Below is a small trained network, with its code and all its weights. Each question gives an input and a class and asks what happens when units are switched off, that is, made to give their printed mean instead of their output.

import numpy as np


def w(rows, s, z=0):
    codes = np.array(rows[::2]) - 128.0
    scale = np.full(codes.shape[1], s)
    scale[-1] = z or s
    return codes * scale


def f(y):
    return y / 2 * (1 + np.tanh(0.7978845608 * (y + 0.044715 * y**3)))


def log_softmax(a):
    a = a - a.max(-1, keepdims=True)
    return a - np.log(np.exp(a).sum(-1, keepdims=True))


def net(x, mask):
    res = np.array(x, float).reshape(1, 4) / 4 @ E
    y = f(res @ A[0][:, :-1].T + A[0][:, -1])
    res = res + np.where(mask, y, B[0][:, -1]) @ B[0][:, :-1]
    return log_softmax(res[-1] @ U[:, :-1].T + U[:, -1])


A, B = {}, {}
E = w([
[99,99,120,90,170,80],'x0',
[2,128,129,158,61,134],'x1',
[120,131,168,82,143,204],'x2',
[114,219,137,100,122,95],'x3',
],0.0082)
A[0] = w([
[117,130,120,126,129,131,183],'n0',
[121,141,134,122,143,161,190],'n1',
[132,207,131,108,145,78,30],'n2',
[140,121,135,134,120,118,75],'n3',
[168,132,128,133,144,90,111],'n4',
[170,129,138,136,144,84,111],'n5',
[104,59,126,157,89,206,166],'n6',
[106,99,123,152,112,140,186],'n7',
[251,121,116,152,134,122,182],'n8',
[141,14,114,127,181,73,208],'n9',
[139,96,137,124,136,183,144],'n10',
[105,81,130,157,92,157,191],'n11',
[129,128,125,124,132,157,142],'n12',
[151,130,129,129,122,119,83],'n13',
[128,126,134,131,125,126,115],'n14',
[152,125,133,136,145,99,95],'n15',
[173,134,128,133,130,114,139],'n16',
[88,124,123,137,101,128,241],'n17',
[127,74,111,141,141,118,132],'n18',
[194,89,109,210,58,131,189],'n19',
[99,129,138,102,153,101,27],'n20',
[62,112,114,146,102,49,94],'n21',
[98,161,126,151,85,91,195],'n22',
[121,173,126,118,125,138,3],'n23',
[106,139,133,148,124,108,148],'n24',
[175,115,145,114,139,178,32],'n25',
[132,133,125,118,127,151,149],'n26',
[121,133,130,136,99,102,84],'n27',
[117,105,131,143,108,122,157],'n28',
[131,130,126,131,133,126,36],'n29',
[139,163,142,104,138,176,246],'n30',
],0.018,0.0025)
B[0] = w([
[138,138,141,129,113,116,140],'n0',
[142,163,154,80,98,123,151],'n1',
[102,63,126,78,56,114,185],'n2',
[120,115,97,125,136,145,124],'n3',
[138,95,112,87,140,118,170],'n4',
[136,94,116,83,141,112,173],'n5',
[83,127,169,163,49,186,237],'n6',
[92,115,132,130,87,133,176],'n7',
[161,104,130,58,252,132,254],'n8',
[199,17,189,122,89,116,243],'n9',
[109,178,158,124,141,164,170],'n10',
[66,105,138,128,79,144,204],'n11',
[130,147,133,111,124,155,139],'n12',
[135,113,104,122,147,147,131],'n13',
[124,124,122,130,128,132,127],'n14',
[131,100,108,103,140,127,148],'n15',
[128,115,130,96,171,112,164],'n16',
[129,121,110,129,54,102,200],'n17',
[118,68,122,124,107,164,167],'n18',
[43,190,62,86,157,93,217],'n19',
[171,124,117,176,126,123,141],'n20',
[125,209,71,161,97,86,228],'n21',
[133,198,122,136,75,74,202],'n22',
[100,53,83,149,126,178,137],'n23',
[131,151,118,139,102,116,153],'n24',
[117,180,81,150,166,113,167],'n25',
[123,142,140,105,128,139,137],'n26',
[130,152,97,125,116,135,142],'n27',
[102,119,112,125,95,134,154],'n28',
[127,114,102,132,135,149,118],'n29',
[111,177,172,35,83,117,182],'n30',
],0.033,0.0091)
U = w([
[92,116,178,115,51,158,236],'0',
[77,91,108,148,173,176,2],'1',
[209,83,180,207,113,140,70],'2',
[150,125,50,224,187,194,50],'3',
[201,62,123,70,194,103,157],'4',
[106,254,106,101,206,154,111],'5',
[103,213,38,180,94,56,148],'6',
],0.005,0.0029)

Each question gives the input, the list of numbers given to net, and the class t.
The units are the neurons (one row each of A and B). Each row of codes is followed by its name. A weight is (code - 128) times the scale printed after its matrix; where a second scale follows, it is the last column's (A, B and U).
mask holds one flag per neuron, in row order. A switched-off neuron (its flag False) gives its mean, the last column of its row in B, instead of its output. The means were averaged over made-up inputs and are rounded, as every weight is.
A unit's drop is (log p(t) with every unit on - log p(t) with that unit switched off) / (log p(t) with every unit on - log p(t) with every unit switched off).
The circuit of an input: a set's keep is (log p(t) with only the set's units on - log p(t) with every unit switched off) / (log p(t) with every unit on - log p(t) with every unit switched off). Starting from the 12 units with the biggest drops (on a tie, the unit counted first), units are removed one at a time, each time the one whose removal leaves the highest keep (on an exact tie, the one counted first), for as long as the keep stays at least 0.8.
circuit, biggest first: the units of the circuit, biggest drop first
unit that matters most: the unit with the biggest drop
top k neurons: the k neurons with the biggest drops, biggest first
drop when u is switched off: that unit's drop, to one decimal
input [4,-4,5,3], class 4: circuit, biggest first -> (n6)
input [-2,-5,4,-3], class 5: circuit, biggest first -> (n25; n10)
input [-7,-5,6,7], class 4: top 2 neurons -> (n19; n2)
input [7,4,-3,-4], class 2: circuit, biggest first -> (n9; n19)
input [7,-1,-2,0], class 2: top 3 neurons -> (n8; n19; n9)
input [-6,-3,-4,-7], class 4: top 2 neurons -> (n8; n9)
input [8,0,4,4], class 4: top 2 neurons -> (n6; n11)
input [-5,-3,7,7], class 5: top 2 neurons -> (n9; n6)
input [-5,-4,6,5], class 5: top 3 neurons -> (n9; n25; n30)
input [-8,-2,-3,3], class 5: top 2 neurons -> (n9; n19)
input [-3,-5,7,7], class 4: top 3 neurons -> (n2; n19; n21)
input [-8,-6,-7,-8], class 4: top 2 neurons -> (n9; n8)
input [-3,-4,8,5], class 5: drop when n9 is switched off -> 0.2
input [0,8,5,4], class 6: drop when n21 is switched off -> 0.2
input [4,-3,8,-2], class 5: unit that matters most -> n25
input [-3,5,-2,-3], class 6: drop when n19 is switched off -> 0.1
input [-7,0,6,-3], class 5: top 2 neurons -> (n9; n25)
input [1,3,-6,1], class 6: drop when n0 is switched off -> 0.0
